Below are the code and all the weights of a small trained network. Each question names an input and a class and asks about switching units off, where a switched-off unit gives its printed mean instead of its output.

import numpy as np


def w(rows, s, z=0):
    codes = np.array(rows[::2]) - 128.0
    scale = np.full(codes.shape[1], s)
    scale[-1] = z or s
    return codes * scale


def norm(h):
    return h / np.sqrt((h * h).mean(-1, keepdims=True) + 1e-5)


def f(y):
    return np.maximum(y, 0)


def log_softmax(a):
    a = a - a.max(-1, keepdims=True)
    return a - np.log(np.exp(a).sum(-1, keepdims=True))


def net(x, mask):
    res = np.array(x, float).reshape(1, 4) / 4 @ E
    u = 0
    for l in range(2):
        y = f(norm(res) @ A[l][:, :-1].T + A[l][:, -1])
        res = res + np.where(mask[u : u + 4], y, B[l][:, -1]) @ B[l][:, :-1]
        u += 4
    return log_softmax(norm(res)[-1] @ U[:, :-1].T + U[:, -1])


A, B = {}, {}
E = w([
[216,54,159,109,140,58,119,205,71,193,85,168],'x0',
[113,53,172,10,76,190,162,156,34,115,135,112],'x1',
[164,122,173,58,112,196,170,143,145,206,102,41],'x2',
[155,202,156,203,113,69,209,156,89,121,113,206],'x3',
],0.013)
A[0] = w([
[144,184,166,215,128,129,228,153,122,96,104,197,69],'L0N1',
[44,163,75,128,93,184,122,70,165,53,165,102,2],'L0N2',
[124,76,141,79,120,112,146,139,3,85,144,177,167],'L0N3',
[122,79,153,117,146,77,103,186,59,149,88,157,108],'L0N4',
],0.0076,0.0058)
B[0] = w([
[155,128,187,109,183,93,139,30,36,105,165,136,241],'L0N1',
[86,180,186,188,140,74,158,120,81,213,95,9,224],'L0N2',
[44,47,140,136,74,96,47,181,179,102,69,197,254],'L0N3',
[125,167,102,192,49,91,95,138,138,128,163,71,229],'L0N4',
],0.011,0.0069)
A[1] = w([
[206,130,99,154,156,43,121,103,91,77,189,134,81],'L1N1',
[204,158,122,187,254,98,94,58,179,184,124,93,49],'L1N2',
[61,37,141,35,77,178,87,144,156,101,132,124,71],'L1N3',
[54,155,80,147,213,139,76,72,166,57,141,90,254],'L1N4',
],0.0094,0.0047)
B[1] = w([
[118,138,117,136,165,196,214,86,118,176,162,96,207],'L1N1',
[118,130,40,31,53,150,90,183,177,73,41,152,247],'L1N2',
[134,225,166,89,251,144,156,153,115,44,119,100,226],'L1N3',
[142,42,189,183,66,125,99,107,146,179,246,194,255],'L1N4',
],0.011,0.01)
U = w([
[91,134,219,227,147,67,164,50,4,130,214,171,224],'0',
[148,123,119,169,144,182,142,108,111,113,130,151,22],'1',
[222,228,89,117,149,113,214,38,103,140,75,181,57],'2',
[141,61,50,176,79,113,73,124,187,160,176,231,99],'3',
[197,165,81,103,136,141,156,148,116,169,55,61,2],'4',
[70,174,143,186,74,179,120,54,214,178,188,74,162],'5',
[113,107,140,92,93,90,65,192,124,90,47,177,235],'6',
[132,155,180,60,228,202,169,151,98,91,101,80,107],'7',
],0.018,0.0079)

Each question gives the input, the list of numbers given to net, and the class t.
The units are the neurons (one row each of A and B). Each row of codes is followed by its name. A weight is (code - 128) times the scale printed after its matrix; where a second scale follows, it is the last column's (A, B and U).
mask holds one flag per neuron, layer by layer. A switched-off neuron (its flag False) gives its mean, the last column of its row in B, instead of its output. The means were averaged over made-up inputs and are rounded, as every weight is.
A unit's drop is (log p(t) with every unit on - log p(t) with that unit switched off) / (log p(t) with every unit on - log p(t) with every unit switched off).
The circuit of an input: a set's keep is (log p(t) with only the set's units on - log p(t) with every unit switched off) / (log p(t) with every unit on - log p(t) with every unit switched off). Starting from all 8 units, units are removed one at a time, each time the one whose removal leaves the highest keep (on an exact tie, the one counted first), for as long as the keep stays at least 0.8.
circuit, biggest first: the units of the circuit, biggest drop first
top k neurons: the k neurons with the biggest drops, biggest first
top k neurons in layer l: the k neurons of layer l with the biggest drops, biggest first
drop when u is switched off: that unit's drop, to one decimal
input [7,-2,-1,-1], class 3: top neuron	(L1N3)
input [8,-4,3,1], class 4: top 4 neurons	(L1N4; L0N3; L1N1; L0N4)
input [-8,2,-7,-1], class 0: top 2 neurons in layer 1	(L1N2; L1N4)
input [-4,-8,6,7], class 2: top 2 neurons	(L1N2; L0N1)
input [-1,-8,2,5], class 2: top 4 neurons	(L1N2; L0N1; L0N3; L1N1)
input [-8,7,-5,-8], class 0: circuit, biggest first	(L1N2; L1N4)
input [1,7,-5,7], class 6: top 4 neurons	(L0N3; L1N4; L0N2; L1N1)
input [-1,-6,2,8], class 2: top 2 neurons	(L1N2; L0N3)
input [-7,7,-4,-4], class 0: top 3 neurons	(L1N2; L0N2; L1N4)
input [-1,5,2,4], class 7: top 4 neurons	(L1N3; L1N2; L1N4; L0N2)
input [-8,1,-4,0], class 0: top 4 neurons	(L1N4; L1N2; L0N4; L1N1)
input [-1,8,2,6], class 6: top 2 neurons	(L0N3; L1N1)
input [7,-8,-5,4], class 2: top 3 neurons in layer 1	(L1N2; L1N1; L1N4)
input [-4,7,-2,-6], class 7: circuit, biggest first	(L1N3)
input [5,-8,-4,5], class 2: top 2 neurons in layer 0	(L0N3; L0N1)
input [4,5,0,7], class 6: top 2 neurons in layer 1	(L1N4; L1N1)
input [-1,-2,6,2], class 4: top 2 neurons in layer 1	(L1N4; L1N3)
input [-4,-1,7,6], class 2: top 3 neurons	(L1N4; L0N3; L1N3)
input [1,7,-1,-7], class 7: top 2 neurons in layer 1	(L1N3; L1N2)
input [-1,-7,0,-3], class 3: circuit, biggest first	(L1N4)
input [-6,7,1,2], class 7: top 2 neurons in layer 1	(L1N3; L1N4)
input [6,4,-6,4], class 6: top 2 neurons in layer 0	(L0N3; L0N2)
input [7,-6,2,5], class 2: drop when L1N1 is switched off	0.1
input [2,6,-5,2], class 6: drop when L0N3 is switched off	3.2
input [-3,-7,-6,-4], class 3: drop when L1N4 is switched off	0.5
